Each row of numbers stands for one object and depends on some of the facts below. Use the named rows to name the rest.

Known rows:
[-11  -5   0  -6  -4  23   1   6   4  -1  13  10  -4 -20   0 -17  -6  -7
  -1   9   8 -18  -9 -20  -6   6 -17 -24  15  12  23   3 -10  -3   6]: stuklakek
[-13  14  11  -4 -10   7  -1   6   1  -4  -9  -5   9 -13 -13   2  -6 -25
 -14   8  13 -11  -7   8 -16   3  13 -18   1   7  -9  -1   2   5  12]: stoniklir
[  4 -17  -9   5 -13   7  -4 -10  -5  23  -6  -9  23   2 -11   1  -3 -16
   1  10  -3   3 -13 -35  17  28 -10  -6   8  -5   8   1  -9 -18 -34]: stobrum
[  2   6   0  -2   1   4  -1  -5  -2  10  15   5   6   2 -11   0  -1   0
  -5  -5   0  -8   2   5  -2  -4  -3   1  -7  -1   5  -5  -7  18   5]: lagufla
[  4   3   2  -2   4   4   0  -1   1   2  12   8   1   0  -4  -4   0  -2
  -2 -12   1  -7   3   2   2  -3  -6   3  -7  -1   8  -4  -7   6  -2]: skoflol
[ -2   6  -1  -3  -3   4   1 -10  -4   3   6   8  -1  -1  -4  -3   5  -2
   3  -9   0   0   7  -2  -7   6   1   6   0  -4   8  -1   7   7   1]: rodim
[  3   3   2  -1   4   3   0  -2   1   3  13   7   1  -1  -3  -4   0  -1
  -2 -11   2  -5   3   1   2  -4  -5   3  -7  -1   8  -4  -6   7  -2]: panan
[  3  -2  -2  -1   8   3   3   2   0   2  13   6   2   1  -6  -3  -2   3
   4 -11   4  -8  -1   3   6  -5 -11   1  -5  -4   4  -4  -6   2  -3]: drodra
[-1  4 -2 -4 -1  3  2 -7 -3  0  8  7  3 -1 -3 -2  3  1  3 -6  1 -1  7  1
 -5  4 -2  5 -3 -3  7 -1  6  7 -1]: toklal
[ -3  -1  -3  -3   1   5  -2  -9   6  -7   5   4   1   1  -1  -3   0   5
  -5  -9  -1  -4   7   3  -3  -4  -5   7 -10   5  11  -5  -4  11  -7]: rinon
[ -5 -11 -13  -1   8   2   0 -10   2  -4   6  -3   3   7 -10   1  -8  14
   6  -3   1  -8  -3  11   7  -9 -17   2  -2   2   5  -5  -1  10  -4]: bamim
[  2  -6  -7  -1   8   3   2  -3   0   0  11   3   3   5  -8   0  -5   6
   5  -8   3  -9  -2   6   7  -9 -14  -1  -3  -2   1  -3  -6   5  -3]: paflekar
[  2   1  -2  -1   4   4  -2  -5   3   1  10   5   0   2  -4  -3   0   0
  -3 -11   0  -7   3   3   0  -7  -7   3  -8   1   7  -5 -11  11  -3]: truketes
[ -4   0  -2  -3   3   5  -3 -11   5  -2   7   1  -2   3  -5  -2  -1   1
  -7 -11  -1  -7   4   7  -2  -7  -6   5  -9   7  11  -7  -9  14  -4]: tastum
[  2   2  -1  -1   3   4  -2  -6   4   1  11   6  -1   0  -3  -4   1  -2
  -6 -12  -1  -6   4   1   0  -6  -5   4  -9   2   8  -6 -12  11  -3]: bufleki
[  1  -5  -5  -1   7   3   1   4   2   6  11   3  -2   2 -11  -4 -10   6
   6 -11   4  -7  -3   6   6  -4 -12   6  -2  -4  11  -3   3   0  -1]: tofepu
[  8   1  -5   1  -4   1   2   1   2  -6   8   4   9   0   1 -13  -7   1
  -2 -14  -5   0  -4   4  -2  -4  -3   3  -3  -4   8  -1  -9  -1  11]: bristum
[  2   4  -1   0   2   2   0 -11  -2   1   8  10  -2   2  -1  -2   9  -9
   2 -14  -2  -4   7  -4  -1   0  -3  -1   0  -3   0  -2  -9   9  -3]: kugrem

There are 2 kinds of fact about the objects: Φ, χ.
Φ: uses; χ: refers to
stobrum	Φ	steklis; ruvel	Φ	lepanir; grekla	Φ	grobi; tebres	Φ	steklis
narok	Φ	stuplas; narok	Φ	tebres; narok	Φ	kleplople; triplen	Φ	lepanir
kubam	Φ	tebres; bregim	Φ	basapu; giska	Φ	dabros; fligokur	Φ	lepanir
fligokur	Φ	grobi; giter	Φ	vobazal; giter	Φ	kludris; fevu	Φ	gogre
vaflezok	Φ	kludris; lovulan	Φ	lepanir; nuflur	Φ	fligokur; nuflur	Φ	dabros
regri	Φ	lepanir; regri	Φ	kludris; bese	Φ	fligokur; bese	Φ	vilas
basapu	Φ	lepanir; basapu	Φ	grobi; stostol	Φ	bristum; tedrulo	Φ	kaplin
tedrulo	Φ	runu; stuklakek	Φ	gogre; kleter	Φ	latem; kleter	Φ	kleplople
plaflu	Φ	fligokur; plaflu	Φ	triplen; zovek	Φ	gogre; skaven	Φ	tesil
saros	Φ	lepanir; saros	Φ	bebrel; veta	Φ	bristem; truve	Φ	regri
truve	Φ	steklis; gruplu	Φ	mezogres; gime	Φ	bristum; bebrel	Φ	lepanir
bebrel	Φ	steklis; tesil	Φ	gogre; kludris	Φ	grobi; sudrom	Φ	vaflezok
gribrum	Φ	stobrum; gribrum	Φ	grobi; kleplople	Φ	basapu; kleplople	Φ	kludris
skubre	Φ	bristem; skubre	Φ	giska; stoniklir	Φ	lepanir; stoniklir	Φ	kleplople
stobo	Φ	lepanir; flivi	Φ	lepanir; flivi	Φ	tastum; greplabra	Φ	regri
greplabra	Φ	dabros; greplabra	Φ	grobi; vilas	Φ	lepanir; nusti	Φ	lepanir
nusti	Φ	saros; nusti	Φ	stobrum; kaplin	Φ	drusu; kaplin	Φ	segis
dabros	Φ	lepanir; dabros	Φ	steklis; stobrum	χ	zapem; stobrum	χ	vodek
stobrum	χ	flutror; breditran	χ	skuguk; breditran	χ	rinon; skadula	χ	bripam
skadula	χ	kliflu; rumas	χ	skabo; rumas	χ	tastum; tatrek	χ	raplen
tatrek	χ	grifli; tatrek	χ	tavekol; gogre	χ	kliflu; gogre	χ	brinugron
bavarur	χ	runu; bavarur	χ	stoniklir; bavarur	χ	grifli; bavarur	χ	forin
bavarur	χ	budam; toplel	χ	sudrom; toplel	χ	paflem; teson	χ	steklam
teson	χ	tutuk; setak	χ	truketes; setak	χ	skabo; setak	χ	bufleki
pevo	χ	gribrum; griflon	χ	segis; griflon	χ	kuplo; griflon	χ	rerul
patrapun	χ	dumol; narok	χ	seteler; triplen	χ	brikes; triplen	χ	skovugro
triplen	χ	basapu; triplen	χ	flutror; kubam	χ	goplan; kubam	χ	lagufla
kubam	χ	forin; bregim	χ	panan; bregim	χ	dabros; giska	χ	grise
fligokur	χ	fetufa; fligokur	χ	toklal; fligokur	χ	rodim; fligokur	χ	vitri
giter	χ	gime; giter	χ	plaflu; giter	χ	stoniklir; giter	χ	paflem
vaflezok	χ	grutram; zitem	χ	zusok; zitem	χ	fluse; fodrur	χ	vobazal
fodrur	χ	vitri; fodrur	χ	kepluklem; fodrur	χ	grimor; briplo	χ	lepanir
briplo	χ	gribrum; briplo	χ	brinugron; briplo	χ	rerul; nuflur	χ	goplan
regri	χ	dozom; regri	χ	ruvel; regri	χ	flivi; lapluk	χ	plaflu
lapluk	χ	brustak; lapluk	χ	vitri; lapluk	χ	driklam; grobi	χ	grivak
drodra	χ	pladero; britrestom	χ	nadobro; klaplutam	χ	kaplin; klaplutam	χ	kliskur
bese	χ	toson; bese	χ	trino; skapa	χ	fluzugum; skapa	χ	deku
nenus	χ	steklam; tedrulo	χ	grutim; tedrulo	χ	kaplin; tedrulo	χ	brustak
mezogres	χ	brustak; mezogres	χ	muveskes; razel	χ	statol; razel	χ	zelum
razel	χ	skoziskam; razel	χ	rinon; razel	χ	flidrek; razel	χ	kepluklem
razel	χ	laru; razel	χ	latem; gedum	χ	pladero; gedum	χ	stostol
bradrer	χ	goplan; bradrer	χ	sugreplen; zovek	χ	stizuk; zovek	χ	grutram
klodufe	χ	sudrom; klodufe	χ	sugos; klodufe	χ	plilol; klugi	χ	kalor
zolem	χ	kuplo; zolem	χ	dranem; bareval	χ	stosu; bareval	χ	brikes
bareval	χ	vosi; stuplas	χ	tutuk; stuplas	χ	brinugron; stuplas	χ	flidrek
bebrel	χ	bristem; paflekar	χ	kivul; paflekar	χ	bufleki; paflekar	χ	zapa
moluskin	χ	dumol; moluskin	χ	skoflol; tesil	χ	grukle; tesil	χ	kepluklem
zuvir	χ	brustak; kleplople	χ	grivak; kleplople	χ	bafe; kleplople	χ	vodek
kleplople	χ	kugrem; nuzom	χ	skaven; flufle	χ	mesti; flufle	χ	trisal
gabo	χ	ziri; gabo	χ	fludre; ritre	χ	stostol; ritre	χ	trisal
plitradek	χ	dogustar; drodruti	χ	druris; drodruti	χ	kizu; drodruti	χ	grutram
drodruti	χ	rodim; drodruti	χ	kuplo; drodruti	χ	gatrir; skitus	χ	flidol
fafli	χ	skovugro; veplil	χ	druske; veplil	χ	veta; drigri	χ	saros
drigri	χ	plaflu; tofepu	χ	lepanir; tofepu	χ	vuger; gubi	χ	skoziskam
plubril	χ	skovugro; plubril	χ	buzum; plubril	χ	kuplo; plubril	χ	ruzol
piguk	χ	vosi; piguk	χ	stiselas; piguk	χ	tribra; greplabra	χ	rogozun
greplabra	χ	ruzol; greplabra	χ	tavekol; greplabra	χ	plaga; bamim	χ	skubre
bamim	χ	zelum; bamim	χ	rogozun; bamim	χ	tutuk; bamim	χ	pludar
bamim	χ	tastum; fleklibor	χ	lepanir; nusti	χ	stoniklir; nusti	χ	dogustar
bretros	χ	seteler; bretros	χ	stizuk; bretros	χ	kugrem

Which object is each row?
No name comes twice in this set of rows, the named rows included.
[-13  -6  -8  -4  -7  24   4   0  -1   1   8  11  -7 -16  -2 -14  -2  -8
   9   9   9 -14  -8 -24  -7  10 -19 -30  27   6  13   7  -2  -5   9] | zovek
[-3  6  2 -7 -3  3  2 -7 -1 -4  7  9  6 -4  0 -2  4  4 -1 -5  0  0 10  1
 -9  6  2  6 -7  1 11 -2  6  9  0] | vitri
[ -1   6   3  -2  -2   1  -4 -10  -1   8   8   6  -6  -2  -5  -5   2  -6
   0 -13  -3  -1   6   0  -4   4   1  10   2  -4  14  -1   3  11   0] | kuplo
[-21  11  12 -11 -12   5   6   5   4  -4 -12  -2   9 -16 -14   6  -5 -29
 -14   4  15 -11  -9   7  -8   9   3 -19   2  14  -8  -2  12 -12   0] | saros
[  2  -1  -2  -2   6   1   4   1  -3   3  15   5   9   2 -10   0  -4   7
   6  -3   4  -8  -2   8   5  -4 -10  -1  -4  -4   2  -3   0   6   1] | klodufe
[  0  -2  -6  -1   4   1   0  -9  -5   7  13   0   8   5 -14   4  -5   7
   3   0   1 -10  -3  12   6  -5 -10  -2  -2  -2   2  -4  -3  16   4] | tatrek
[ 1 -3 -1 -4  6  0  4  2 -3 -2 13  6  9 -1 -4  0 -3  7  8 -3  4 -5  1  7
  5 -1 -9  1 -4 -3  5 -2  4  0 -2] | klaplutam
[ -4  -2  -4  -2   1   4  -4 -14   7  -6   4   2  -1   1  -2  -2  -2   7
  -6  -7  -2  -4   6   5  -4  -6  -6   8  -9   7  13  -5  -6  15  -7] | zelum
[ 10  -8  -5  11  18  -3 -13  15  -9 -23 -13 -11   4  -7  -6  -6  -8 -10
  22   9  22  -7  -2 -10 -15   1  12 -23  14 -20 -17  10 -12   4   1] | kleplople
[  7  -6  -6   5   2   4  -2   8  -1  -6  -1  -2   7 -12  -2 -13 -14 -11
   4   8   8  -5  -9  -5  -8  -3  -3  -8   4  -5  -2   4  -5  -4   5] | bregim
[  4 -10  -9   3 -19  15  -7   2   2  21 -10  -9  25   4 -12  -3  -7  -7
  -8   4   0   5 -13 -38   9  30   2  -4  -2  -6  16  -2 -14 -19 -26] | tebres
[-22  10  12  -7  -8   5   7   7   9  -8 -13  -1  -1 -15 -10   4  -8 -37
  -9  -1  15 -13 -14  15  -4  -3  -5 -21   7  15 -17  -1  11 -16   4] | vilas
[ 19  -8  -4  20  18   2 -15   3 -11   7   3   0  -6 -25   2 -16 -14 -24
  11  40  23  -9   8 -15 -20 -13   6   8  -1 -13  -8   9  -1  27 -17] | kludris
[  3   0  -5  -1   4   4   2  -4  -4   7  14   3   7   4 -12   2  -4   4
   3  -4   4  -9  -2   8   5  -5 -10  -2  -4  -4   1  -6  -5  11   4] | bradrer

Now the same objects, written a new way:
Some rows with their names:
[-12   3   6  -1   3   0   2  11   8  -7  -8   7   0  -5   0  -2   7  -6
   3  26   2   7 -15  -4  24   1   1   9  13  -6  -2   7  12  -4   1  -2
   4 -20  -8  13   5  -2]: ruvel
[-12 -10   3  -6  15  -4  -6   6   8  -6  -7   9   9  -5  -9   1   4  -9
   0   5  -6  14   0   0  15   1  -2   1   1  -3  -9  -1   4 -12  -9  -9
   3  -9  -3  30  -5  -5]: flidrek
[-11  -2  15  -5  -3  -1  -5  11   4  -9  -1   2  -3  -4  -3  -2   8 -15
   7   6  -7  21 -16  -6  15   3  -3   7  12   3 -10  13   1 -12 -10   1
  -3 -14   2   8   6   8]: forin
[-13  -6   4  -9   7  -7  -5  12   8  -7  -3   2   8  -6  -2  -3   4  -7
   1  15  -2   9  -8  -7  20   1   1   1   4   1  -4  10   9 -12  -5  -9
  -1 -16  -5  15   6  -1]: fluzugum
[-12  -8   2 -12  16   2   3   6  14 -14 -16   3   9  -1  -9  -4   2 -17
  -5  15  -1  19  -3  -2  23   2  -2   8  12 -13  -7   9  11  -4 -11   3
   3  -9  -5  26  -5  -7]: lepanir
[-12  -4   8  -7  -1  -5  -5  12   5  -6  -1   0   4  -6  -3  -3   8 -11
   2  11  -4  15 -13 -10  16   1  -1   2  10   2  -4  10   1 -10  -3  -7
  -2 -15  -1  14   1   1]: plilol
[-18  -3   9 -17  17 -10  -3   3  15  -1  -9   7   6  -4  -7  -6   0  -6
  -5  13  -8  15   1  -5  10   8   0  12   6 -12 -14  16   8 -14  -6 -18
   4 -13   0  19  -8  13]: briplo
[-12   0  14  -2  11   0  -4   7   6  -8   0   9 -11  -6   0  -5  12 -18
  -3   8   0  13 -15  -6  12   1  -1   1  15   4  -2  -2   0  -7   2 -15
  -2 -21   1   1  -4  13]: gime
[-14 -10   1 -14  -1  -2   4  12   4  -5  -1   4   9  -7  -2  -3  -2 -12
   3  13  -5  11  -9  -2  12   1   4  -5   4   1  -3  11   9 -13  -2   0
   0 -19  -9  23   3  10]: tribra
[-15   3   9  -1   3  -3   3  11  13   2 -10   7  -3  -5   0  -4   3  -5
   0  25   1   7 -15 -14  19   5   2  13  12  -9  -2  15  11  -3   1 -14
   4 -21  -7  11   3   9]: bese
[-17  -1  19  -3  20 -17   8   9  15 -13   0   9 -14  -7   1  -5   0  -5
  -5  33  13  24   4   1  11  12  -1  -7   9   4   0  -3   5  -3   4 -18
  -2 -20   4  11 -12  17]: zovek
[-18  -5   9 -13  16  -8  -4   5  13  -2  -8   6   8  -5  -5  -5   1  -6
  -4  12  -7  12  -3  -7  11   5   0  10   4  -8 -11  14   8 -13  -6 -16
   4 -15  -1  20  -6   7]: skadula
[-12  -9   2  -4   9  -6  -6  11   5  -4  -2   9   8  -6  -9   1   6 -11
   2   7  -1  14  -1  -1  17   1  -1  -3   1  -4  -5  -2  -2  -9  -2 -11
   3  -7  -4  29  -6  -7]: kepluklem
[-18  -5   6  -9   7 -11  -4  11  13   1  -5   1   8  -6  -1  -4   1  -5
  -2  15  -3   9  -8 -15  14   4   1   8   3  -2  -6  16   4 -11  -3 -17
   1 -19  -3  13   4  10]: zitem
[-12 -10   3  -4  12  -4  -6   9   7  -3  -6   9   9  -6  -9   2   3  -8
   2   6  -4  13  -2  -1  16   1  -2   1   0  -2  -7  -2   1 -11  -6 -11
   3  -9  -3  30  -3  -4]: skoziskam
[-13  -5   3  -8  -1  -8  -5  13   4  -3   0   2   6  -6  -5  -4   9 -12
  -2  16  -1  12  -9 -11  15   1   0  -3   7  -4  -2   2  -3  -7   1 -14
   1 -13  -4  20  -8  -3]: grutim
[-14  -5  15  -6   2  -4  -2   9  10   2  -3   5  -5  -5  -3  -4   0  -8
   2   6  -8  21 -12 -14  11  10  -2  13   8   0 -16  17  -1 -13  -9 -15
   1 -18   3  11   4  18]: tatrek
[-13  -2   3  -1   5   1   1  11   9  -7 -12   4   4  -5  -1  -2   3  -9
   0  22   3  10 -10  -9  25   2  -1  11  13  -4  -1  11   9  -3  -4  -3
   2 -19  -6  21  10  -5]: dabros

Rows to name:
No name comes twice in this set of rows, the named rows included.
[-11  -2  11  -6  -2  -3  -5  12   4  -8  -1   1  -1  -5  -4  -3   9 -14
   5   7  -6  20 -15  -7  16   1  -2   4  12   3  -7  11  -1 -10  -5  -2
  -2 -14   0  11   2   4] | dogustar
[-16  -8   5  -5   7 -11  -6  11  10   6  -2   8   4  -7  -7  -5   3  -7
  -4   7  -2  15  -3 -16  12   6   0   9   2  -9  -9   3  -4  -7   1 -19
   4 -12  -1  23  -9  11] | fodrur
[-14  -2  17  -5  -4  -5  -3  10  10   3  -2   0  -6  -6  -2  -5   3  -9
   1   6  -7  22 -17 -17  11  10  -2  13  12   1 -15  18  -3 -12  -7 -17
   0 -19   3   6   1  18] | bavarur
[-15 -10   9  -3  14  -6  -5   9  13   4 -11   8   5  -6  -4   0  -1  -5
   4   5  -4  13  -3 -10  15   9  -1  12  -1   1 -15   7   2 -13 -12 -18
   3 -17   0  22   7  13] | rumas
[-11 -10   2 -12   7  -2   5  11   3 -10  -1   8   4  -5  -3  -2  -2 -15
   5  14  -3  17   1   1  12   2   3  -5   7   0  -7   9   7 -14  -1   2
   0 -10  -7  23   4  15] | skovugro
[-11  -3  13  -5  -1  -2  -5  12   5 -11  -2   1   0  -4  -3  -2   8 -13
   6   7  -6  19 -14  -5  18   2  -2   4  11   4  -8  12   5 -13 -10   0
  -3 -14   0   9   7   5] | goplan
[-12  -8   3  -5   7  -8  -6  12   5  -2  -1   8   6  -6  -8  -2   7 -11
  -1   9  -1  14  -2  -5  15   1  -1  -1   3  -5  -5  -1  -3  -8   1 -15
   2  -8  -4  26  -8  -1] | grimor
[-11  -4  13  -5   0  -1  -4  11   4  -8  -1   4  -3  -4  -4  -1   4 -15
   7   6  -8  22 -14  -4  15   3  -3   7  11   3 -11  11   0 -13 -10   0
  -2 -13   1  12   5  11] | grifli
[-12 -10   1  -8   7  -8   4  13   4  -6  -1   7   6  -6   0  -1  -1  -9
   7  22   6  12   2  -1  19   2   6  -4   3   2  -5  11   5 -13   1  -1
  -2 -11  -8  17  10  16] | vodek
[-11  -9   6  -5  11  -2  -4   8   6  -6  -6   9   4  -4  -7   2   0 -10
   6   5  -5  19  -3   1  14   3  -1   5   2   2 -14   2   4 -13 -11  -2
   2  -9  -1  27   4   7] | rogozun

The same objects again, as new rows of numbers:
Known rows:
[ 13 -10  -5 -10  -9  -8   4   5  -7  10  -1 -11   0  15  13  -5   1  -9
  15 -11  -1   8   0   5 -25  -9  10   5  26  -6 -18  -9]: saros
[-19  -2  -1   2   7 -11   4  -4 -13 -19  20   3   4   6   7  -7   7   1
  -5   3   4   8  -2  -5   7 -10  -5  -2  -5  -6   0  12]: fafli
[-20  -2   1  -5   9  -8   0  -8  -9 -17  20   3   8   2   2  -8   3   2
  -2   3   2  10   0  -4   6  -7  -4   1  -4  -4  -3   7]: zolem
[-18 -17  -6   1  12  12   2  -9 -11 -12  19  12  16   1   3 -12   9   4
  15   7   2   5   5   5  15  -1  -5   1  -2  -1  -9 -14]: briplo
[-30   3  11  15   8 -10  -5  -5   2 -15  21  -1  -2   7   9  -1   7 -16
  -5  15 -26  13 -26 -13  13   4  -9 -20   9  -1 -26 -26]: tesil
[  1  -3  -5   0  -2   7  -7  -3  -2   4   2  -2   1   1   7  -5   0 -11
   0   8   5   3   5   9  -2  -1  -7  -5  -7   1  -2 -11]: kliflu
[-17 -13   5   1  14   5   2  -1 -11 -16   1  11   7  -2   9 -11   3  -2
 -11   6  17   3  -9  -3   0  -2  -6 -17  -3  -2 -13  -6]: teson
[-17  -7   2   0   9  -1   0  -2  -6 -16  11   4   8   0   5 -11  -1   4
  -3   1   2   6  -4   1   7  -3   0  -8  -2   2  -9   0]: skapa
[  8   1  -1 -15  10  -1 -24  15  -5 -11   6  13 -21  25   8 -12 -10 -23
  -5 -13   4   8 -14  21   7   7  -4  22  -7  16  14 -22]: gime
[-17  -7   2   0   8  -1   0  -1  -6 -17   9   5   8   0   5 -11  -1   5
  -4   2   3   6  -5   1   7  -2   0  -9  -1   3  -9   1]: patrapun
[ -5   6   3 -23   3   1 -20 -11  12   3   4 -10  10 -10  -8  -5 -10  -9
  -7   7  -3  13   6   5 -12   4  -5   6  -5   3  -6  -6]: grutram
[  3  -7   0 -13 -23 -10   0  -9 -34   4 -25 -16  -2  -5  12  12  14   7
   7 -19 -15   7   5  -2 -21  -5  10   4   4 -10 -14 -24]: steklis
[-24  -9  26 -11   4   0   4  -2  -8 -11   7  -5  19 -11   2  -4 -15   1
  10   5   4  22 -10  -9 -17   6  30  25   4 -14 -16  -7]: vaflezok
[  2   5  -5  -2  -7   5 -10  -3  -1   1   5  -3  -2   1   5  -7  -6 -10
   0   5   0   0   3   6  -3  -2   0  -9  -7   0   1  -7]: lagufla
[  3   2  -6   0   2   2  -3   0  10   4   8  -3   0   4   6  -7  -7 -15
   0   7   6   4   4  11  -3  -1  -4  -6  -5   1  -1  -1]: gruplu
[  1  -4   0   1   1   6  -6  -1  -5   2  -6   0  -2   0  11  -5   0 -16
 -11  10  15   1  -1   5  -9  -1 -10 -14  -8  -1  -6 -10]: steklam
[-17  -8   3   0   9   0   0  -2  -6 -16   9   5   8   0   5 -11  -1   3
  -4   2   4   6  -5   0   6  -2   0 -10  -2   2 -10   0]: gubi
[  1   2  -4   0  -4   1  -8  -2  -1   3   3  -5  -1   2   7  -4  -2 -10
  -3   6   2   4   4   8  -2  -2  -5  -4  -8   1   0  -5]: stosu

Name these rows:
No name comes twice in this set of rows, the named rows included.
[  0  -7  -7   1   1  12  -6  -5  -5   5   2   2   3   1   7  -6   4 -12
   4  11   7   2   7  10  -1   0 -11  -4  -8  -1  -4 -17] | brinugron
[ 12  -9  -1  -2  -4  -7   6  13   4  15  10 -12   2  20  16 -11  -9 -13
  17  -7   4   9  -3  11 -19 -10  17   9  27  -2 -17  -4] | plaflu
[-14   3  -1  -6  -1   7  -6  -9  -9 -23  18  10   3   2   3 -20 -10   4
   4   0  -2  -7  -6  -9   4  -4  14 -21  -3  -5  -2  -2] | bradrer
[-25 -15  23   1 -19  -2   1   0 -45 -11  -9  -8  15 -10  12   0   5  17
   5  -5  -7  14  -7 -11 -17  -5  25  14   9  -8 -17 -14] | grobi
[ 13  -9   1   3 -10  -5  12  18   5   6   5 -12   0  17  14  -5 -11 -12
  25  -4  -2  13  -5  13 -19   1  25  14  23  -4 -11  -1] | stoniklir
[ 1 -1 -2  4 -4  1 -6  5  1  0 -4 -5 -2  1  7 -3 -2 -9 -6  5  2  6  1 11
 -3  1 -6 -8 -6  6 -2 -2] | pladero
[-20   0  -1  -2   8 -13   3  -7 -13 -19  23   3   5   5   5  -6   8   0
  -4   4   3  10   0  -6   6 -10  -7   2  -5  -8   1  13] | plubril
[-38  -2  13  17  -4  -1 -14 -13 -22 -13  12  -1   5  -2   8   3  21  -7
  -6  17 -34  11 -19 -16  15   2 -16 -20   4   1 -27 -41] | gogre
[-12 -17  13  -3  -2  -5  13   5 -20 -10   4  -3  10   5  13  -6  -2   3
  16  -6   3  13 -11  -7 -17  -5  25  12  19 -12 -20  -7] | regri
[-19  -4  -1  -4  10  -5   0  -9  -9 -16  20   5  10   2   2  -8   5   2
   1   4   2   9   1  -2   8  -6  -5   2  -4  -4  -4   3] | griflon

